Below is a small trained network, with its code and all its weights. Each question gives an input and a class and asks what happens when units are switched off, that is, made to give their printed mean instead of their output.

import numpy as np


def w(rows, s, z=0):
    codes = np.array(rows[::2]) - 128.0
    scale = np.full(codes.shape[1], s)
    scale[-1] = z or s
    return codes * scale


def f(y):
    return y / 2 * (1 + np.tanh(0.7978845608 * (y + 0.044715 * y**3)))


def log_softmax(a):
    a = a - a.max(-1, keepdims=True)
    return a - np.log(np.exp(a).sum(-1, keepdims=True))


def net(x, mask):
    res = np.array(x, float).reshape(1, 2) / 4 @ E
    y = f(res @ A[0][:, :-1].T + A[0][:, -1])
    res = res + np.where(mask, y, B[0][:, -1]) @ B[0][:, :-1]
    return log_softmax(res[-1] @ U[:, :-1].T + U[:, -1])


A, B = {}, {}
E = w([
[216,170,219,164,70,111,127,224,192,212],'x0',
[124,117,179,237,150,253,102,132,65,135],'x1',
],0.0077)
A[0] = w([
[125,158,116,135,74,119,151,132,172,99,254],'N1',
[126,126,108,2,125,63,178,116,181,141,95],'N2',
[136,140,131,167,113,199,92,122,84,135,148],'N3',
[154,111,164,226,126,209,45,147,71,101,109],'N4',
[122,124,108,132,129,41,110,138,150,124,198],'N5',
[143,136,111,75,91,28,140,133,174,100,103],'N6',
[34,90,45,103,190,135,144,40,72,58,120],'N7',
[192,180,199,131,135,89,103,205,164,189,109],'N8',
[114,137,218,228,184,176,77,130,69,148,116],'N9',
[181,177,165,158,65,122,105,198,175,182,114],'N10',
[203,193,198,147,57,123,166,155,170,152,123],'N11',
[156,181,77,62,121,48,168,150,191,128,114],'N12',
],0.0064,0.0095)
B[0] = w([
[199,2,214,184,201,126,95,168,27,191,254],'N1',
[116,146,114,84,74,197,187,142,173,56,175],'N2',
[121,82,158,97,160,148,173,134,135,153,179],'N3',
[93,121,171,49,68,163,211,166,137,114,197],'N4',
[158,53,179,145,132,127,138,205,89,163,197],'N5',
[75,125,109,65,48,186,197,159,171,132,169],'N6',
[63,157,114,218,43,87,68,72,53,55,234],'N7',
[56,166,86,165,67,91,118,67,85,80,201],'N8',
[86,103,170,79,83,181,194,169,128,115,200],'N9',
[51,170,66,175,28,93,98,95,85,47,204],'N10',
[108,191,63,177,20,99,60,89,94,74,204],'N11',
[89,108,160,65,89,189,193,170,102,91,182],'N12',
],0.0081,0.0084)
U = w([
[82,151,83,210,86,77,51,72,107,75,102],'0',
[114,97,170,42,111,205,249,184,132,129,75],'1',
[227,50,193,193,201,88,50,167,108,231,255],'2',
[163,222,54,97,167,115,133,78,213,150,79],'3',
[157,226,50,82,173,118,105,106,215,167,75],'4',
[173,233,98,109,177,125,120,69,203,158,73],'5',
[184,185,68,104,198,110,122,87,186,139,67],'6',
[147,233,64,110,157,122,120,124,214,144,84],'7',
],0.012,0.0081)

Each question gives the input, the list of numbers given to net, and the class t.
The units are the neurons (one row each of A and B). Each row of codes is followed by its name. A weight is (code - 128) times the scale printed after its matrix; where a second scale follows, it is the last column's (A, B and U).
mask holds one flag per neuron, in row order. A switched-off neuron (its flag False) gives its mean, the last column of its row in B, instead of its output. The means were averaged over made-up inputs and are rounded, as every weight is.
A unit's drop is (log p(t) with every unit on - log p(t) with that unit switched off) / (log p(t) with every unit on - log p(t) with every unit switched off).
The circuit of an input: a set's keep is (log p(t) with only the set's units on - log p(t) with every unit switched off) / (log p(t) with every unit on - log p(t) with every unit switched off). Starting from all 12 units, units are removed one at a time, each time the one whose removal leaves the highest keep (on an exact tie, the one counted first), for as long as the keep stays at least 0.8.
circuit, biggest first: the units of the circuit, biggest drop first
top k neurons: the k neurons with the biggest drops, biggest first
drop of u: that unit's drop, to one decimal
input [5,4], class 0: circuit, biggest first	N10
input [-6,-8], class 1: top 3 neurons	N12, N2, N6
input [8,-8], class 0: top 3 neurons	N11, N10, N8
input [-5,-6], class 1: top 3 neurons	N11, N2, N12
input [-3,2], class 2: top 3 neurons	N10, N11, N8
input [1,-3], class 2: top 2 neurons	N4, N9
input [-3,3], class 2: top 3 neurons	N10, N11, N8
input [5,6], class 1: top 2 neurons	N4, N9
input [1,7], class 1: drop of N11	0.0
input [-3,4], class 1: drop of N6	-0.1
input [5,-5], class 0: drop of N4	0.8
